Below is a small trained network, with its code and all its weights. Each question gives an input and a class and asks what happens when units are switched off, that is, made to give their printed mean instead of their output.

import numpy as np


def w(rows, s, z=0):
    codes = np.array(rows[::2]) - 128.0
    scale = np.full(codes.shape[1], s)
    scale[-1] = z or s
    return codes * scale


def norm(h):
    return h / np.sqrt((h * h).mean(-1, keepdims=True) + 1e-5)


def f(y):
    return np.maximum(y, 0)


def log_softmax(a):
    a = a - a.max(-1, keepdims=True)
    return a - np.log(np.exp(a).sum(-1, keepdims=True))


def net(x, mask):
    res = np.array(x, float).reshape(1, 7) / 4 @ E
    u = 0
    for l in range(2):
        y = f(norm(res) @ A[l][:, :-1].T + A[l][:, -1])
        res = res + np.where(mask[u : u + 12], y, B[l][:, -1]) @ B[l][:, :-1]
        u += 12
    return log_softmax(norm(res)[-1] @ U[:, :-1].T + U[:, -1])


A, B = {}, {}
E = w([
[146,3,123,73],'x0',
[131,126,126,130],'x1',
[111,129,110,136],'x2',
[204,57,81,253],'x3',
[139,134,143,120],'x4',
[187,215,17,64],'x5',
[144,128,140,123],'x6',
],0.0069)
A[0] = w([
[117,184,44,34,79],'L0N0',
[192,89,92,96,68],'L0N1',
[124,155,226,107,47],'L0N2',
[85,16,99,223,66],'L0N3',
[142,76,218,70,88],'L0N4',
[166,137,158,188,58],'L0N5',
[134,193,84,212,99],'L0N6',
[254,69,106,105,50],'L0N7',
[152,78,146,163,4],'L0N8',
[204,66,90,227,128],'L0N9',
[89,189,95,183,55],'L0N10',
[121,54,165,159,37],'L0N11',
],0.0073,0.0031)
B[0] = w([
[233,84,104,148,221],'L0N0',
[55,172,77,175,162],'L0N1',
[62,161,96,189,174],'L0N2',
[253,87,176,111,215],'L0N3',
[21,91,46,64,192],'L0N4',
[109,208,178,76,161],'L0N5',
[191,220,118,116,215],'L0N6',
[113,105,68,213,185],'L0N7',
[198,159,146,151,150],'L0N8',
[241,232,111,182,255],'L0N9',
[136,84,172,89,176],'L0N10',
[241,119,134,92,174],'L0N11',
],0.0052,0.0045)
A[1] = w([
[196,178,147,112,208],'L1N0',
[151,151,173,107,231],'L1N1',
[99,130,99,147,20],'L1N2',
[128,109,146,197,97],'L1N3',
[155,181,131,90,2],'L1N4',
[96,135,125,78,28],'L1N5',
[128,113,103,60,144],'L1N6',
[73,80,163,117,79],'L1N7',
[85,155,169,171,172],'L1N8',
[9,120,159,142,239],'L1N9',
[149,165,119,140,133],'L1N10',
[78,154,197,131,100],'L1N11',
],0.012,0.0022)
B[1] = w([
[45,139,143,130,254],'L1N0',
[122,146,93,120,189],'L1N1',
[150,113,196,150,129],'L1N2',
[192,147,171,85,168],'L1N3',
[131,109,137,69,177],'L1N4',
[183,116,134,141,161],'L1N5',
[83,64,167,88,179],'L1N6',
[41,169,158,168,169],'L1N7',
[208,117,127,204,179],'L1N8',
[63,56,97,231,212],'L1N9',
[55,170,152,125,193],'L1N10',
[219,130,32,254,184],'L1N11',
],0.0076,0.0068)
U = w([
[123,126,85,242,221],'0',
[67,197,153,53,153],'1',
[198,185,179,249,1],'2',
[168,188,78,163,92],'3',
[1,42,174,150,138],'4',
[96,64,69,8,102],'5',
[224,79,158,172,68],'6',
],0.0084,0.0042)

Each question gives the input, the list of numbers given to net, and the class t.
The units are the neurons (one row each of A and B). Each row of codes is followed by its name. A weight is (code - 128) times the scale printed after its matrix; where a second scale follows, it is the last column's (A, B and U).
mask holds one flag per neuron, layer by layer. A switched-off neuron (its flag False) gives its mean, the last column of its row in B, instead of its output. The means were averaged over made-up inputs and are rounded, as every weight is.
A unit's drop is (log p(t) with every unit on - log p(t) with that unit switched off) / (log p(t) with every unit on - log p(t) with every unit switched off).
The circuit of an input: a set's keep is (log p(t) with only the set's units on - log p(t) with every unit switched off) / (log p(t) with every unit on - log p(t) with every unit switched off). Starting from the 12 units with the biggest drops (on a tie, the unit counted first), units are removed one at a time, each time the one whose removal leaves the highest keep (on an exact tie, the one counted first), for as long as the keep stays at least 0.8.
circuit, biggest first: the units of the circuit, biggest drop first
top k neurons: the k neurons with the biggest drops, biggest first
k most important neurons of layer l: the k neurons of layer l with the biggest drops, biggest first
drop of u: that unit's drop, to one decimal
input [1,3,3,0,1,3,6], class 5: most important neuron of layer 1	L1N11
input [-2,0,-7,-7,7,0,-3], class 0: top 2 neurons	L1N11, L0N2
input [-4,-2,-3,-8,8,-5,-1], class 0: circuit, biggest first	L1N11, L1N9
input [2,2,-8,0,3,-1,-7], class 4: 2 most important neurons of layer 0	L0N4, L0N9
input [-5,-2,0,-7,3,-4,3], class 0: top 2 neurons	L1N11, L1N9
input [5,3,0,-8,4,0,3], class 4: 2 most important neurons of layer 1	L1N9, L1N7
input [-1,3,-3,-6,3,-1,3], class 0: top 2 neurons	L1N11, L0N2
input [-4,7,7,-6,-8,0,-8], class 0: top 2 neurons	L0N9, L1N11
input [-2,-6,1,-5,7,-1,-8], class 0: top 2 neurons	L1N11, L1N9
input [3,-3,6,1,2,-6,6], class 6: 2 most important neurons of layer 0	L0N3, L0N11
input [1,-4,4,1,-2,-2,4], class 6: drop of L0N6	0.1
input [7,7,-2,-3,5,0,8], class 4: drop of L1N7	0.2
input [1,-6,-6,0,-4,0,-8], class 4: drop of L1N6	0.2
input [-1,0,-5,-5,-2,-5,-6], class 0: circuit, biggest first	L1N11
